[ 45 -15 -30  27 -29  -9  17 -16  29  43 -19  17  26  -2 -27 -22  -4  22
   5  20  -5  16  -2   0   9 -25  13  -8  -2 -25 -27  17 -41] -> Fol
[ 30  27   4   7 -34   7  36 -44   3  -4  -2 -24  17 -19  33 -19  22  -2
 -27 -14  12  -7   2   4 -62 -15 -14   7 -74  11  13  54  12] -> vis
[ -6 -18 -23  43  22 -16  17   4 -16   7  -8 -24 -25  -4 -25  18 -28  19
   2   6  -3  11  17  28  59   1  -8   7  34 -24 -38 -61 -34] -> vodo
[ 30   5  -5  27 -43 -10  42 -23 -23  36 -20   4  23   2  23  -9  18  11
   9 -29  -8  34  22   4 -11  32  29  13   2  18 -13  60  11] -> lazo
[-14  -4  19 -16 -16   1  -4  33   7 -20  13  35  -9  12  -9  18   7  -3
   1   4   7  -9  10  10 -14 -14   1   1  20  -4  -5 -12   3] -> Fol
[-13   7 -21   6  -2  14 -11  10 -44   1  -7  -6 -18  14   5  14  12   7
  20 -11   2  22  -1  31  44  34 -15  -5  17  16 -25 -61  17] -> Fol
[ 24 -25 -16   2  43 -21  11 -27  15  25   0  -6  -6   0 -64  -3 -24   1
  -4  17 -23 -19  18 -15  34 -19  11  -3  19 -13  -9  17 -59] -> sobo
[  0 -26  12  11  -1   2 -11  49  31  -9   6  39   4  -6 -17  -5 -13   9
   1  31  -2   5  -5  -3   7 -41   5  -9  20 -38 -21 -36 -24] -> rezup
[-20   6 -12 -11   7  14  20 -24   9  -5  11 -29  -2 -43   3  -6 -17 -13
 -48  20   3 -24 -25  39 -12 -17 -42  -4 -28  -9  14 -25  10] -> Fol
[  2  15 -36 -17  14  31   0 -38  -1 -17  14 -33 -24 -28  13   3  -1 -14
 -39   5  17 -33 -12  48  -2 -13 -56  -7 -33   1  -4 -47  14] -> Fol
[  4  13 -12  -4 -33  19 -21   4  -9 -16  -3   4  -6  -5  23 -18  13  -5
   0   3  14  17 -22  12 -17 -12 -11 -15 -30  -4 -12 -23  31] -> vodo
[-22   6  18 -34   6   8 -73  43  15 -12   1  44   0  51 -26  -6  20   2
  82  16  -7  20 -22 -41  21  13  21 -17  33   0  -3  -9  -4] -> nago
[-39  -7  14  -5  54  -2 -14  30  -2 -29   2 -12 -13  10 -31  11 -14   2
  19  19  -9 -13 -17  -4  40   1 -19  -6  19   0   4 -48 -14] -> vis
[ 60 -20 -31  42   4  -5 -12 -10  42  37 -16  13  16  21 -48 -19  -8  30
  51  30  -7  26  13 -29  38 -24  23 -10  20 -43 -51   9 -81] -> nago
[-17   0  -1   1  13 -11 -21  -1   2  33 -17 -11  14   9 -41 -22 -15  16
  30  23 -20  30 -25 -19  45   9   5 -12   7 -12   1 -13 -28] -> nago
[ -9   2  16   0 -18  21  23  14  15 -55  25  10 -15 -17  44  16 -10  -6
 -31   6  17 -13  31  61 -20 -35 -24  10 -12 -21 -18 -37  20] -> zikik
[-16 -15  -8 -34  12  23 -38  10  57 -32  27  28  13 -38  -9 -30 -14 -25
 -34  56   5 -13 -34  29 -37 -53 -13 -15 -32 -32   4 -15   5] -> sobo
[ -6 -17   5 -23  23   8 -25  31  17 -17  15  34   0  22 -26   2  -5  -9
   2  19  -2   0  16 -24  -3 -24   8  -7  26 -14  -9 -12 -24] -> lazo
[ 10  20   8  -1 -24  28  44 -40   8  -5   8  -7  13 -32  61 -18   9 -13
 -44 -14  13 -10   0  24 -47  -7  -2  11 -39  13  16  56  25] -> limip
[  3 -13  -6   7  12  18  -6   2  24 -16   8  19  -8  -1   9  -2  -3   6
 -20  12   5 -16  13  21  10 -28  -4   4   2 -18 -21 -26 -14] -> limip
[ 52  -2 -34   0  30   8 -19 -19  15  31  -6  19   4  11 -32 -11   4  -5
  18  12   5 -12  -2 -30   3 -29  -9 -22 -11  -2 -27   9 -28] -> pef
[ -3  -5  36   0   8 -37  38   3 -14   8   5  -2   4  13 -19  23  -2  -6
 -19 -20 -15 -20  32 -36 -22  12  18  25  19  15  23  64 -20] -> lazo
[-22  13  17  -6 -25  26  -4  13 -14 -18  -1  16  10   3  51  -5  23  -5
   2 -12   8  11 -17  21  -7  23   5  11 -11  19   8   4  46] -> limip
[ -35  -17  -12   -9   42   30  -26   30    3  -27   11   -8  -27  -27
   -2    3  -27   -9  -17   35    3  -10  -34   32   48  -26  -52  -15
   11  -25   -9 -114    2] -> rezup
[ 24 -21 -14 -17   0  15 -60  24  19  -8  -3  53   2  31 -34 -21  12   4
  48  31  -4  22  -7 -16  25 -18  26 -21  21 -14 -29 -25 -16] -> sobo
[-15   6  17 -16 -12   3 -18  35 -17 -12  -6  30   7  25  11  -2  12  -1
  38   7 -16  18  -3  -7  15  14  10 -16  16  11   5  -7  26] -> zikik
[-55  -9  25  -2  49 -13 -11  39 -25  -6  14   4 -25   5 -31  43 -18  -8
  -3   0  -8 -24   0  14  40   4 -21   8  39   6   7 -59  11] -> pef
[-42   1  17   5  29   4   8  22 -41 -16   3  -4 -29  14  12  38   2   3
   4 -28  -6 -14  16  30  54  33  -6  20  37  22   0 -38  20] -> limip
[-48   5  -7  25  11   9  25 -20 -26 -19  14 -49 -34 -53  32  29 -22 -14
 -39  -5   6 -10 -12  80  31  19 -64  16  -8   8  -9 -90  34] -> Lofu
[-41   9  23 -16  48 -24  31 -29 -13  25  -3 -64   4 -29 -28  -3 -39 -13
 -35  11 -21 -13 -31 -15  21  21 -25   1 -12  12  56  26 -14] -> nago
[-38 -10  40 -12  -7 -24 -33  51  19 -10   8  47   4  14 -24   7  -1  -2
  17  13 -12   0 -26 -23  -3 -13  11   0  21  -4  12  -8   0] -> Lofu
[-40  -9  11 -50  21  17 -71  35 -16 -23   5  41 -21  23 -30  -2   7 -13
  37  21 -14   2 -25  -1  37   9  -1 -21  27  10  10 -54  27] -> sobo
[ 44  12 -50  33  20 -16  29 -63 -22  32 -18 -60 -17  -3 -19   2   0   5
   2 -18  -6 -16   7 -10  23   9 -19   1  -8  13 -16  17 -31] -> vodo
[-21  26  13 -40 -22  21 -51   1  17 -36  24  27 -10   9  21  -1  29 -23
   9 -11  12 -16 -27  -4 -43 -20 -16 -12 -23  18  18  -3  44] -> Lofu
[ -2   7 -22  22  20  -2  46 -28 -21  24  -4 -48   5 -25  -6   7 -14   3
 -22  -2  -5  -2  -8  23  20  23 -16   9   3   7   4   3 -15] -> Fol
[  2  27 -13 -14 -42  17   0 -32   8  -5  -2 -17  11 -40  30 -36   9 -15
 -31   5  11  -4 -46  27 -50 -20 -31 -11 -71   0  16  13  46] -> vodo
[ -8  18  36 -15  -1 -34   3  27 -55  33 -20  21  14  54 -12  13  20   2
  64 -30 -36  21   8 -62  29  66  47 -17  36  53  34  69  12] -> zikik
[-52   7   1 -48  -2  35 -51  -1 -20 -27   5   5 -15 -20   7 -17   2 -21
  -1  18  -6  -1 -47  48  23  13 -37 -17 -27  13  17 -72  65] -> sobo
[ -5  -4  29  -5   8 -29 -20  22   6  20  -5  23   1  42 -52   6  -1  11
  46   2 -20   9   9 -52  23   3  31  -3  38  -2   8  37 -40] -> nago
[-27   7   0  20  -4 -11  38  -2 -46  29 -11 -37   7 -23  -1   9 -11   6
 -21  -9 -10  19 -15  27  28  33  -8   4  -1  13  13 -17  13] -> Fol
[ -3  34  14 -21  12  16  38 -12 -32 -39  24 -24 -18   3  51  28  12 -26
  -9 -32  11 -16  37  18 -28  18  -9   8   0  33  18  33  33] -> zikik
[ -1  13 -28 -14  -9  52  13 -59 -23 -34  17 -45 -22 -54  57 -11   2 -25
 -57   2  18  -4  -6  87 -10  10 -52   7 -47  10  -2 -50  59] -> sobo
[-29  10 -15  -3  19  29  -2 -10 -20 -28  -4 -33 -19 -18  24  -1   1  -3
   5   5   6   3 -19  55  32  15 -47  -7 -18  14 -10 -70  37] -> vis
[-10 -11 -13  11   9  34 -20  14   5 -15  12  10  -7 -15  13  -2 -11  -1
 -16  21  15  12  -8  42  16 -30 -28  -5 -11 -28 -35 -80  16] -> pef
[ 19  -2  12  25   7 -45  17  15 -23  37 -21   6  16  34 -35   7   1  20
  36  -5 -33   8  19 -48  30  17  32  -6  23  10   1  40 -34] -> zikik
[-27 -15  14   0  44 -20 -10  29   4   0  -8  -3   2  12 -48  -6 -20  10
   9  27 -17   2 -17 -27  36 -17  -1 -15   2 -14   5 -26 -36] -> vis
[-10  21  17 -15 -44  34 -47  24   9 -41  12  35  -5  25  36  -7  33   2
  46  -3  19  28  -6  16 -19   5   5   2  -4  -6 -21 -14  34] -> nago
[ 13 -10 -13  15 -32  20 -29  -1  54 -20  19  24   7 -13  11 -14   0   9
 -19  27  11   3  -8  23 -29 -58 -22   7 -27 -41 -37 -54 -18] -> Lofu
[ 37 -13 -15   0 -41  -1 -59  28  21  22 -23  62  25  38 -36 -31  28  23
  45  33  -8  20 -23 -44  -6 -23  21 -25  -2 -21 -20  -5 -19] -> Fol
[ 25 -16 -13   4   5 -14  -7  -9  -9  31 -17  18   3  17 -43 -15   0   9
  29   9 -20  19   6 -15  37   3  27  -7  23   0 -16  15 -28] -> sobo
[ 10 -20   5  -7  42 -16 -32  16  15  20 -11  33   4  44 -53  -6   0  10
  24  17 -24 -21  -5 -68  37 -11  22 -11  30  -1   6  19 -53] -> limip
[ 32   4   3  17 -46  20   3   5  22   1  -9  41  31   4  35 -31  28  13
   9   1   8  20  -3   1 -27 -12  32   6 -19 -11 -20  42   8] -> limip
[-22  11 -28 -13  62  19  16 -49 -58  -6   8 -68 -39 -24  -3  23 -16 -22
 -25 -20  -2 -16   7  48  51  34 -42   2  -5  32   8 -46  18] -> sobo
[ 12   3  17 -10   6  17 -55  51  -7 -28  19  66 -21  56 -11  30  38  -1
  53 -12  12 -14  26 -29  -9  -8  10   2  30   2 -32 -23   5] -> pef
[-42   7  -5 -37  16  19 -28  12  -3 -13   7  -1  -4 -11  -5  -7  -3 -17
  -5  24  -3 -10 -49  12   8   4 -32 -16  -2   6  24 -40  23] -> Fol
[ 12 -17 -36  21  28  30 -31  10  27   2   5  14   0  -3 -13  -5 -12   5
  16  36  12   6 -16  21  34 -35 -26  -7  10 -34 -49 -82 -23] -> pef
[ -9  15   6 -24  -9  -1  -8 -13 -47  19 -16   1   3  10  -7 -10  19  -6
  32 -17 -17  22 -14   2  23  46  17  -7   3  38  19  21  38] -> sobo
[  9  -6   6   2  25 -25  15   5  14  29 -14  -2  32  -2 -35 -26 -24   5
   5  31 -32   3 -15 -42  14 -17  19 -25   0 -11  19  42 -33] -> zikik
[-24  32  -5 -20 -34  45  16 -46 -29 -21  13 -27   0 -40  55  -6  18 -22
 -15 -17  10   6 -11  75 -24  32 -30  18 -41  25  15 -12  69] -> sobo
[-59  17  28 -44  20  25 -53  37 -16 -48  24   9 -31  23   3  19   7 -17
  27   3   8   3  -7   5  12  14 -18  -6  19   7  11 -51  28] -> nago
[ 18 -16 -23  20  40  -2  17 -15  15  26  -2 -29   5 -15 -32 -11 -26   6
 -16  20 -12  -2  -5 -21  35 -32  -5 -17   7 -26  -7 -16 -49] -> rezup
[ 24   1   2  18  13 -12  19  -8   0  35 -17   6  24  20 -11  -8   8  10
  21 -12 -13   2   0 -42  17  18  35   1   9  17   2  63 -31] -> limip
[  5  10 -21   0  32  -6  18 -34  -7  15   0 -44  -7 -22 -17  -9 -23 -11
 -29   6  -2 -12 -19 -14   2 -13 -18 -13 -17   3  17   9 -21] -> vodo
[ 31  -2 -16   4 -12   6  10 -14  13   3   8   1   2  -3  -6   2   6   4
 -24   8   7 -15  15   6 -25 -20 -14   5 -16 -12 -16  -2 -24] -> Fol
[ 16  -3 -11   4  10  12   1   2  17 -13   6  -2   8  -2   5 -12 -17   2
 -12  27   0   6  10   5   4 -36  -9 -19 -17 -21 -19 -28 -21] -> zikik
[ 82   5 -14   3 -78  11  -3 -20  60   5  -2  52  38  -1  16 -48  39   0
   6  22  19   9   0 -27 -93 -48  30 -23 -42 -17 -25  86  -5] -> Fol
[ 13  -6 -17  20  -4  11  22 -10 -24 -10  -2  -8 -17   3  29  22   4   4
  -4 -22  13  11  37  40  15  18 -15  23  18   8 -37 -31   7] -> lazo
[ 22 -27 -11  23 -32  -2  11 -16  31  29 -11  21  28 -34 -29 -36 -23  17
 -22  39 -13  21  -2  36   9 -33  11  -3 -22 -41 -24  -9 -24] -> sobo
[ 31  24 -25   4 -13  26  15 -62  17  16  -1 -35  11 -30  17 -36   1  -4
 -13   8   4   9 -15  13 -17  -7 -20  -8 -44  -5  -3  33  -2] -> nago
[ 13 -11 -32   9 -14  30   7  -9  24  -5   3  -1   1 -30  11 -18 -12   2
 -28  33  11   3 -18  48   5 -31 -36  -5 -15 -29 -31 -55  -8] -> Fol
[-26   5  -6  -8   5  19  -3   3  -7 -39  13 -24 -27 -33  23   4 -13 -16
 -36  14  15 -15 -25  45  -7 -13 -46   3 -20 -10   2 -57  30] -> vodo
[ 29  -4 -31  39   8   2  20 -22  -2  19 -24 -29  11  -7 -13 -20  -7  26
  10  12  -3  24   2  15  36 -10 -10  -8 -24 -15 -37 -28 -30] -> vis
